Below is a small trained network, with its code and all its weights. Each question gives an input and a class and asks what happens when units are switched off, that is, made to give their printed mean instead of their output.

import numpy as np


def w(rows, s, z=0):
    codes = np.array(rows[::2]) - 128.0
    scale = np.full(codes.shape[1], s)
    scale[-1] = z or s
    return codes * scale


def f(y):
    return np.maximum(y, 0)


def log_softmax(a):
    a = a - a.max(-1, keepdims=True)
    return a - np.log(np.exp(a).sum(-1, keepdims=True))


def net(x, mask):
    res = np.array(x, float).reshape(1, 2) / 4 @ E
    y = f(res @ A[0][:, :-1].T + A[0][:, -1])
    res = res + np.where(mask, y, B[0][:, -1]) @ B[0][:, :-1]
    return log_softmax(res[-1] @ U[:, :-1].T + U[:, -1])


A, B = {}, {}
E = w([
[78,74,184,85,64,7,175,103],'x0',
[112,69,128,126,198,159,169,159],'x1',
],0.015)
A[0] = w([
[85,121,146,54,182,169,118,89,186],'n0',
[197,101,140,133,129,95,188,93,13],'n1',
[232,121,96,103,91,160,82,146,187],'n2',
[38,136,134,113,184,172,127,110,42],'n3',
[92,70,119,104,202,91,207,83,254],'n4',
[195,226,135,107,98,128,121,148,254],'n5',
[135,143,103,61,193,195,173,204,252],'n6',
[153,191,119,179,148,89,37,117,254],'n7',
[196,177,142,145,189,169,172,94,34],'n8',
[153,157,150,201,133,190,97,135,122],'n9',
[96,118,121,140,170,142,143,117,55],'n10',
[81,73,190,134,178,139,229,184,213],'n11',
[132,45,204,116,127,95,119,136,229],'n12',
[151,179,108,208,113,50,133,61,254],'n13',
[166,145,156,138,152,254,158,192,238],'n14',
],0.0096,0.0021)
B[0] = w([
[110,183,137,214,76,176,119,129,163],'n0',
[144,54,100,148,189,124,137,90,167],'n1',
[161,178,141,121,165,191,85,108,197],'n2',
[108,142,15,114,47,141,182,166,158],'n3',
[123,99,91,198,23,117,1,140,247],'n4',
[197,139,154,86,168,167,113,95,209],'n5',
[116,147,80,151,59,89,140,101,221],'n6',
[165,172,189,101,255,171,133,158,211],'n7',
[98,108,103,125,187,132,162,45,191],'n8',
[183,179,64,120,116,161,121,73,213],'n9',
[86,120,148,185,102,127,135,118,152],'n10',
[20,234,56,170,98,101,164,183,250],'n11',
[54,94,75,90,131,90,126,205,245],'n12',
[150,108,144,65,180,197,177,230,211],'n13',
[87,242,66,157,107,87,145,76,249],'n14',
],0.0071,0.011)
U = w([
[146,55,160,152,163,152,70,110,2],'0',
[148,126,70,171,97,167,255,91,5],'1',
[67,117,69,174,83,62,80,227,247],'2',
[150,160,91,130,197,147,101,54,92],'3',
[211,151,122,83,144,166,111,178,240],'4',
[131,86,133,55,141,106,173,103,115],'5',
],0.0093,0.0021)

Each question gives the input, the list of numbers given to net, and the class t.
The units are the neurons (one row each of A and B). Each row of codes is followed by its name. A weight is (code - 128) times the scale printed after its matrix; where a second scale follows, it is the last column's (A, B and U).
mask holds one flag per neuron, in row order. A switched-off neuron (its flag False) gives its mean, the last column of its row in B, instead of its output. The means were averaged over made-up inputs and are rounded, as every weight is.
A unit's drop is (log p(t) with every unit on - log p(t) with that unit switched off) / (log p(t) with every unit on - log p(t) with every unit switched off).
The circuit of an input: a set's keep is (log p(t) with only the set's units on - log p(t) with every unit switched off) / (log p(t) with every unit on - log p(t) with every unit switched off). Starting from the 12 units with the biggest drops (on a tie, the unit counted first), units are removed one at a time, each time the one whose removal leaves the highest keep (on an exact tie, the one counted first), for as long as the keep stays at least 0.8.
circuit, biggest first: the units of the circuit, biggest drop first
unit that matters most: the unit with the biggest drop
k most important neurons: the k neurons with the biggest drops, biggest first
drop when u is switched off: that unit's drop, to one decimal
input [8,-8], class 5: circuit, biggest first -> n11, n4
input [-6,4], class 1: 2 most important neurons -> n6, n3
input [-3,8], class 2: 3 most important neurons -> n11, n4, n5
input [4,-5], class 5: circuit, biggest first -> n4, n11
input [-5,-8], class 4: 2 most important neurons -> n13, n7
input [6,-8], class 5: circuit, biggest first -> n4, n11
input [7,-7], class 5: circuit, biggest first -> n11, n4
input [-1,0], class 3: circuit, biggest first -> n12
input [-4,7], class 1: 2 most important neurons -> n12, n8
input [-2,-1], class 3: 2 most important neurons -> n13, n12
input [-2,4], class 1: 2 most important neurons -> n12, n4
input [-3,5], class 1: drop when n12 is switched off -> 0.4
input [-3,6], class 1: drop when n8 is switched off -> 0.3
input [-3,-7], class 4: unit that matters most -> n13
input [-2,7], class 2: drop when n4 is switched off -> 0.2
